Below are the code and all the weights of a small trained network. Each question names an input and a class and asks about switching units off, where a switched-off unit gives its printed mean instead of its output.

import numpy as np


def w(rows, s, z=0):
    codes = np.array(rows[::2]) - 128.0
    scale = np.full(codes.shape[1], s)
    scale[-1] = z or s
    return codes * scale


def norm(h):
    return h / np.sqrt((h * h).mean(-1, keepdims=True) + 1e-5)


def f(y):
    return np.maximum(y, 0)


def log_softmax(a):
    a = a - a.max(-1, keepdims=True)
    return a - np.log(np.exp(a).sum(-1, keepdims=True))


def net(x, mask):
    res = np.array(x, float).reshape(1, 2) / 4 @ E
    u = 0
    for l in range(2):
        y = f(norm(res) @ A[l][:, :-1].T + A[l][:, -1])
        res = res + np.where(mask[u : u + 14], y, B[l][:, -1]) @ B[l][:, :-1]
        u += 14
    return log_softmax(norm(res)[-1] @ U[:, :-1].T + U[:, -1])


A, B = {}, {}
E = w([
[207,45,14,147,237,123],'x0',
[163,149,78,4,76,219],'x1',
],0.018)
A[0] = w([
[2,128,110,88,184,126,4],'L0N1',
[144,91,102,100,118,101,177],'L0N2',
[121,153,79,134,107,141,136],'L0N3',
[111,141,168,176,143,123,36],'L0N4',
[188,143,118,163,82,121,57],'L0N5',
[160,135,126,168,107,156,90],'L0N6',
[173,153,190,150,152,189,14],'L0N7',
[106,87,133,166,142,88,156],'L0N8',
[58,153,139,92,124,114,98],'L0N9',
[102,120,56,120,116,87,117],'L0N10',
[109,151,107,108,148,200,230],'L0N11',
[105,143,131,188,134,104,173],'L0N12',
[168,141,149,127,35,98,131],'L0N13',
[92,165,112,134,93,112,99],'L0N14',
],0.0076,0.0045)
B[0] = w([
[154,115,147,128,145,136,128],'L0N1',
[197,102,220,126,112,133,199],'L0N2',
[173,114,184,110,142,124,164],'L0N3',
[172,71,112,161,119,150,167],'L0N4',
[125,86,160,124,146,140,128],'L0N5',
[154,114,144,137,122,132,128],'L0N6',
[173,126,86,180,90,137,128],'L0N7',
[161,120,218,105,197,159,229],'L0N8',
[203,46,168,142,131,142,191],'L0N9',
[162,120,183,112,151,122,161],'L0N10',
[78,130,216,125,253,152,254],'L0N11',
[85,156,158,78,200,170,237],'L0N12',
[198,75,161,119,149,115,214],'L0N13',
[173,123,184,114,172,129,175],'L0N14',
],0.019,0.0043)
A[1] = w([
[117,145,146,137,83,132,120],'L1N1',
[92,155,151,128,144,129,112],'L1N2',
[76,177,178,134,33,108,125],'L1N3',
[139,133,145,130,145,124,145],'L1N4',
[107,144,150,113,59,116,124],'L1N5',
[131,128,126,105,125,128,97],'L1N6',
[87,138,137,169,127,79,166],'L1N7',
[162,78,12,140,159,112,68],'L1N8',
[122,104,78,140,109,142,130],'L1N9',
[118,144,111,77,100,166,3],'L1N10',
[57,135,130,253,132,31,114],'L1N11',
[128,98,144,120,112,126,120],'L1N12',
[138,127,155,118,146,117,177],'L1N13',
[132,153,61,25,87,201,127],'L1N14',
],0.029,0.0041)
B[1] = w([
[175,95,109,60,120,153,153],'L1N1',
[159,108,107,119,133,121,186],'L1N2',
[239,83,123,187,116,84,198],'L1N3',
[119,148,120,122,93,131,210],'L1N4',
[204,107,118,125,113,145,163],'L1N5',
[118,135,126,155,142,121,143],'L1N6',
[101,135,133,113,154,133,164],'L1N7',
[243,93,150,139,79,108,177],'L1N8',
[166,140,121,142,144,107,128],'L1N9',
[71,144,130,123,162,136,158],'L1N10',
[27,166,154,94,159,172,196],'L1N11',
[133,129,78,141,182,119,160],'L1N12',
[110,141,96,142,93,128,251],'L1N13',
[3,163,164,142,170,130,197],'L1N14',
],0.037,0.015)
U = w([
[22,155,196,145,220,184,198],'0',
[241,81,152,169,131,136,219],'1',
[90,178,6,142,64,155,197],'2',
[92,105,102,117,139,70,36],'3',
[95,99,106,69,124,67,2],'4',
[75,102,122,124,80,55,42],'5',
],0.019,0.0077)

Each question gives the input, the list of numbers given to net, and the class t.
The units are the neurons (one row each of A and B). Each row of codes is followed by its name. A weight is (code - 128) times the scale printed after its matrix; where a second scale follows, it is the last column's (A, B and U).
mask holds one flag per neuron, layer by layer. A switched-off neuron (its flag False) gives its mean, the last column of its row in B, instead of its output. The means were averaged over made-up inputs and are rounded, as every weight is.
A unit's drop is (log p(t) with every unit on - log p(t) with that unit switched off) / (log p(t) with every unit on - log p(t) with every unit switched off).
The circuit of an input: a set's keep is (log p(t) with only the set's units on - log p(t) with every unit switched off) / (log p(t) with every unit on - log p(t) with every unit switched off). Starting from the 12 units with the biggest drops (on a tie, the unit counted first), units are removed one at a time, each time the one whose removal leaves the highest keep (on an exact tie, the one counted first), for as long as the keep stays at least 0.8.
circuit, biggest first: the units of the circuit, biggest drop first
top k neurons: the k neurons with the biggest drops, biggest first
k most important neurons of layer l: the k neurons of layer l with the biggest drops, biggest first
drop when u is switched off: that unit's drop, to one decimal
input [6,6], class 0: top neuron : (L1N14)
input [5,-5], class 0: top 4 neurons : (L1N3; L1N11; L0N13; L0N9)
input [1,1], class 2: top 4 neurons : (L1N3; L1N14; L1N8; L1N11)
input [-1,1], class 2: circuit, biggest first : (L1N3; L1N14; L1N8; L1N11)
input [3,-2], class 2: 3 most important neurons of layer 1 : (L1N3; L1N14; L1N8)
input [-6,5], class 1: 3 most important neurons of layer 1 : (L1N3; L1N11; L1N5)
input [1,0], class 2: circuit, biggest first : (L1N3; L1N14; L1N8; L1N11)
input [1,-2], class 2: top 2 neurons : (L1N3; L1N14)
input [-2,3], class 2: 2 most important neurons of layer 0 : (L0N11; L0N12)
input [-2,-1], class 2: top 4 neurons : (L1N3; L1N14; L1N8; L1N11)
input [6,-6], class 0: top 3 neurons : (L1N11; L1N3; L0N13)
input [-1,2], class 2: drop when L1N11 is switched off : 0.3
input [6,-8], class 0: drop when L1N11 is switched off : 2.9
input [2,1], class 2: drop when L1N2 is switched off : 0.0
